Below is a small trained network, with its code and all its weights. Each question gives an input and a class and asks what happens when units are switched off, that is, made to give their printed mean instead of their output.

import numpy as np


def w(rows, s, z=0):
    codes = np.array(rows[::2]) - 128.0
    scale = np.full(codes.shape[1], s)
    scale[-1] = z or s
    return codes * scale


def f(y):
    return y / 2 * (1 + np.tanh(0.7978845608 * (y + 0.044715 * y**3)))


def log_softmax(a):
    a = a - a.max(-1, keepdims=True)
    return a - np.log(np.exp(a).sum(-1, keepdims=True))


def net(x, mask):
    res = np.array(x, float).reshape(1, 7) / 4 @ E
    y = f(res @ A[0][:, :-1].T + A[0][:, -1])
    res = res + np.where(mask, y, B[0][:, -1]) @ B[0][:, :-1]
    return log_softmax(res[-1] @ U[:, :-1].T + U[:, -1])


A, B = {}, {}
E = w([
[159,104,51],'x0',
[127,128,129],'x1',
[252,5,238],'x2',
[51,116,184],'x3',
[129,128,128],'x4',
[128,128,129],'x5',
[135,130,128],'x6',
],0.011)
A[0] = w([
[73,210,105,217],'neuron 0',
[119,103,172,2],'neuron 1',
[160,80,97,66],'neuron 2',
[248,162,101,182],'neuron 3',
[195,62,114,47],'neuron 4',
[159,74,100,91],'neuron 5',
[116,112,124,58],'neuron 6',
[69,104,195,85],'neuron 7',
[144,127,178,13],'neuron 8',
[144,30,215,128],'neuron 9',
[84,239,144,230],'neuron 10',
[120,200,30,114],'neuron 11',
[166,43,208,175],'neuron 12',
[224,121,122,141],'neuron 13',
[127,136,66,78],'neuron 14',
[36,138,173,50],'neuron 15',
],0.013,0.0068)
B[0] = w([
[72,135,40,251],'neuron 0',
[199,142,44,137],'neuron 1',
[129,100,191,150],'neuron 2',
[74,110,125,195],'neuron 3',
[139,90,165,186],'neuron 4',
[131,88,227,158],'neuron 5',
[187,153,150,119],'neuron 6',
[149,207,57,163],'neuron 7',
[171,157,74,140],'neuron 8',
[242,113,136,241],'neuron 9',
[51,106,68,248],'neuron 10',
[173,111,29,232],'neuron 11',
[247,131,144,251],'neuron 12',
[139,126,152,192],'neuron 13',
[188,87,29,158],'neuron 14',
[119,234,93,176],'neuron 15',
],0.012,0.016)
U = w([
[61,161,134,242],'0',
[187,143,107,158],'1',
[174,140,187,168],'2',
[136,57,203,2],'3',
[63,253,146,19],'4',
],0.013,0.0099)

Each question gives the input, the list of numbers given to net, and the class t.
The units are the neurons (one row each of A and B). Each row of codes is followed by its name. A weight is (code - 128) times the scale printed after its matrix; where a second scale follows, it is the last column's (A, B and U).
mask holds one flag per neuron, in row order. A switched-off neuron (its flag False) gives its mean, the last column of its row in B, instead of its output. The means were averaged over made-up inputs and are rounded, as every weight is.
A unit's drop is (log p(t) with every unit on - log p(t) with that unit switched off) / (log p(t) with every unit on - log p(t) with every unit switched off).
The circuit of an input: a set's keep is (log p(t) with only the set's units on - log p(t) with every unit switched off) / (log p(t) with every unit on - log p(t) with every unit switched off). Starting from the 12 units with the biggest drops (on a tie, the unit counted first), units are removed one at a time, each time the one whose removal leaves the highest keep (on an exact tie, the one counted first), for as long as the keep stays at least 0.8.
circuit, biggest first: the units of the circuit, biggest drop first
most important unit: the unit with the biggest drop
top k neurons: the k neurons with the biggest drops, biggest first
drop when u is switched off: that unit's drop, to one decimal
input [5,0,-7,2,3,-5,0], class 0: most important unit => neuron 12
input [8,-7,-6,2,0,-2,0], class 0: top 3 neurons => neuron 12; neuron 9; neuron 0
input [-6,7,1,-7,3,8,-1], class 2: circuit, biggest first => neuron 0; neuron 11
input [-4,1,-3,-5,-7,8,7], class 0: circuit, biggest first => neuron 12; neuron 9
input [-6,4,6,-1,-8,-7,4], class 2: top 3 neurons => neuron 11; neuron 0; neuron 10
input [4,-2,4,6,-8,-7,-7], class 2: circuit, biggest first => neuron 11; neuron 0
input [-1,2,7,-6,2,2,-2], class 2: top 3 neurons => neuron 12; neuron 9; neuron 10
input [6,0,7,4,-2,2,8], class 2: top 2 neurons => neuron 12; neuron 9
input [-7,4,4,-1,8,-8,-7], class 2: top 4 neurons => neuron 11; neuron 0; neuron 10; neuron 14
input [5,-4,-6,2,-3,-5,8], class 0: top 4 neurons => neuron 12; neuron 9; neuron 10; neuron 0
input [-2,-7,-4,8,-6,4,-7], class 4: drop when neuron 15 is switched off => 0.2
input [-4,-3,-5,-3,-5,7,-8], class 0: drop when neuron 4 is switched off => 0.0
input [-1,2,-3,-5,-5,-8,6], class 0: drop when neuron 12 is switched off => 0.5
input [-7,5,-5,1,-7,-3,8], class 4: circuit, biggest first => neuron 15
input [4,-5,6,0,5,7,-7], class 3: drop when neuron 9 is switched off => -0.1
